Below are the code and all the weights of a small trained network. Each question names an input and a class and asks about switching units off, where a switched-off unit gives its printed mean instead of its output.

import numpy as np


def w(rows, s, z=0):
    codes = np.array(rows[::2]) - 128.0
    scale = np.full(codes.shape[1], s)
    scale[-1] = z or s
    return codes * scale


def norm(h):
    return h / np.sqrt((h * h).mean(-1, keepdims=True) + 1e-5)


def f(y):
    return np.maximum(y, 0)


def log_softmax(a):
    a = a - a.max(-1, keepdims=True)
    return a - np.log(np.exp(a).sum(-1, keepdims=True))


def net(x, mask):
    res = np.array(x, float).reshape(1, 4) / 4 @ E
    u = 0
    for l in range(2):
        y = f(norm(res) @ A[l][:, :-1].T + A[l][:, -1])
        res = res + np.where(mask[u : u + 12], y, B[l][:, -1]) @ B[l][:, :-1]
        u += 12
    return log_softmax(norm(res)[-1] @ U[:, :-1].T + U[:, -1])


A, B = {}, {}
E = w([
[202,90,254,110,190,140,185,84,74,147],'x0',
[131,122,142,124,114,128,119,135,133,136],'x1',
[208,17,82,218,44,129,196,125,151,140],'x2',
[146,155,120,134,72,38,92,20,85,131],'x3',
],0.004)
A[0] = w([
[67,174,118,52,195,204,101,135,161,182,62],'0.n1',
[136,77,145,115,162,181,127,124,140,167,48],'0.n2',
[107,105,121,137,92,152,193,151,194,92,100],'0.n3',
[162,84,72,136,81,182,124,118,140,125,86],'0.n4',
[105,149,133,70,109,104,113,101,188,86,7],'0.n5',
[86,141,138,36,141,67,94,57,137,131,117],'0.n6',
[188,85,187,147,192,112,137,86,93,160,28],'0.n7',
[141,61,158,161,106,108,222,124,94,144,5],'0.n8',
[48,173,84,113,85,149,96,147,113,48,219],'0.n9',
[147,132,90,89,103,1,113,108,144,104,93],'0.n10',
[208,167,184,27,190,118,139,134,62,139,76],'0.n11',
[119,212,122,63,147,107,83,154,169,162,200],'0.n12',
],0.0059,0.0016)
B[0] = w([
[122,77,135,167,103,84,147,178,122,100,247],'0.n1',
[74,78,125,91,106,109,136,151,147,112,171],'0.n2',
[77,152,124,119,124,173,122,130,157,138,193],'0.n3',
[54,188,103,138,119,150,130,95,152,155,194],'0.n4',
[182,67,142,142,145,62,132,131,133,88,160],'0.n5',
[154,200,104,101,97,170,97,93,169,203,221],'0.n6',
[155,195,109,68,159,90,140,130,165,171,214],'0.n7',
[160,125,136,59,174,55,82,131,99,69,199],'0.n8',
[169,90,172,92,146,122,137,77,134,88,240],'0.n9',
[144,68,162,165,145,91,91,127,56,115,188],'0.n10',
[65,136,94,254,81,202,122,144,99,104,253],'0.n11',
[185,110,106,64,174,91,179,128,111,163,237],'0.n12',
],0.0057,0.0055)
A[1] = w([
[32,105,173,220,196,220,153,246,123,102,29],'1.n1',
[133,102,135,58,199,161,172,188,152,87,36],'1.n2',
[102,215,107,238,142,115,129,114,99,172,100],'1.n3',
[82,121,117,159,87,77,51,141,57,127,116],'1.n4',
[166,77,115,69,172,133,176,211,149,89,24],'1.n5',
[225,116,146,119,119,157,114,82,108,109,143],'1.n6',
[91,141,186,159,191,136,81,124,60,153,146],'1.n7',
[96,48,115,101,173,80,182,199,171,97,7],'1.n8',
[59,112,61,150,134,232,170,195,254,93,187],'1.n9',
[147,118,131,89,172,119,216,180,193,95,13],'1.n10',
[181,164,169,126,138,79,198,178,79,90,191],'1.n11',
[57,100,101,219,96,97,53,157,82,64,37],'1.n12',
],0.0051,0.0018)
B[1] = w([
[128,37,19,142,76,42,103,107,79,29,239],'1.n1',
[67,160,182,147,35,186,164,82,95,148,200],'1.n2',
[102,144,211,137,132,152,169,123,181,158,183],'1.n3',
[85,107,149,154,132,193,175,215,173,57,158],'1.n4',
[132,251,198,227,154,220,151,70,139,173,200],'1.n5',
[103,144,61,48,180,123,124,254,170,141,170],'1.n6',
[128,64,107,168,88,186,179,148,178,105,175],'1.n7',
[130,199,151,176,128,219,178,125,215,237,202],'1.n8',
[226,127,156,31,203,28,69,132,98,134,255],'1.n9',
[52,195,157,168,84,195,123,114,144,167,189],'1.n10',
[111,91,81,96,127,117,57,121,142,131,191],'1.n11',
[89,98,167,155,140,208,193,136,30,115,158],'1.n12',
],0.0054,0.0068)
U = w([
[91,242,171,169,118,206,162,106,169,192,103],'0',
[193,121,80,40,178,2,83,137,142,128,228],'1',
[62,49,93,211,73,136,158,146,80,45,1],'2',
],0.0095,0.00055)

Each question gives the input, the list of numbers given to net, and the class t.
The units are the neurons (one row each of A and B). Each row of codes is followed by its name. A weight is (code - 128) times the scale printed after its matrix; where a second scale follows, it is the last column's (A, B and U).
mask holds one flag per neuron, layer by layer. A switched-off neuron (its flag False) gives its mean, the last column of its row in B, instead of its output. The means were averaged over made-up inputs and are rounded, as every weight is.
A unit's drop is (log p(t) with every unit on - log p(t) with that unit switched off) / (log p(t) with every unit on - log p(t) with every unit switched off).
The circuit of an input: a set's keep is (log p(t) with only the set's units on - log p(t) with every unit switched off) / (log p(t) with every unit on - log p(t) with every unit switched off). Starting from the 12 units with the biggest drops (on a tie, the unit counted first), units are removed one at a time, each time the one whose removal leaves the highest keep (on an exact tie, the one counted first), for as long as the keep stays at least 0.8.
units of the circuit, in order: the units of the circuit, biggest drop first
unit that matters most: the unit with the biggest drop
top k neurons: the k neurons with the biggest drops, biggest first
k most important neurons of layer l: the k neurons of layer l with the biggest drops, biggest first
drop when u is switched off: that unit's drop, to one decimal
input [2,-2,4,1], class 1: unit that matters most -> 0.n8
input [3,-8,7,0], class 0: top 3 neurons -> 0.n6, 0.n8, 1.n9
input [-6,-7,1,-8], class 1: top 4 neurons -> 1.n9, 1.n1, 0.n3, 0.n8
input [4,8,-5,-1], class 2: units of the circuit, in order -> 0.n11, 1.n1
input [7,-7,8,0], class 0: top 3 neurons -> 1.n1, 1.n9, 0.n6
input [7,-1,0,-1], class 2: top 2 neurons -> 0.n11, 0.n12
input [-2,3,1,6], class 2: top 3 neurons -> 0.n10, 1.n9, 0.n12
input [1,-3,5,-2], class 0: top 3 neurons -> 0.n11, 0.n8, 0.n6
input [-2,5,1,3], class 2: top 2 neurons -> 0.n10, 0.n12
input [2,-4,0,-3], class 2: top 4 neurons -> 1.n1, 0.n11, 0.n12, 0.n6
input [4,2,8,0], class 0: top 3 neurons -> 0.n6, 1.n9, 1.n1
input [-6,-6,6,-1], class 1: top 2 neurons -> 1.n9, 0.n11
input [3,8,-6,-5], class 2: top 2 neurons -> 0.n11, 1.n1
input [3,-8,-4,-5], class 2: unit that matters most -> 0.n11
input [1,-1,-5,-8], class 2: 2 most important neurons of layer 0 -> 0.n7, 0.n11
input [0,-2,6,-2], class 1: 4 most important neurons of layer 0 -> 0.n4, 0.n12, 0.n3, 0.n9
input [-1,6,7,-6], class 1: top 3 neurons -> 1.n9, 0.n12, 0.n4
input [-7,2,7,-1], class 1: top 2 neurons -> 1.n9, 0.n11
input [2,4,-6,-5], class 2: top 2 neurons -> 0.n11, 1.n1
input [1,-3,1,3], class 1: drop when 0.n11 is switched off -> 2.3
input [3,2,-5,-3], class 2: drop when 0.n11 is switched off -> 0.8
input [-7,0,4,-2], class 1: drop when 1.n9 is switched off -> 0.8
input [-3,-3,4,-8], class 1: drop when 1.n9 is switched off -> 1.4
input [3,-8,8,-2], class 0: most important neuron of layer 0 -> 0.n8
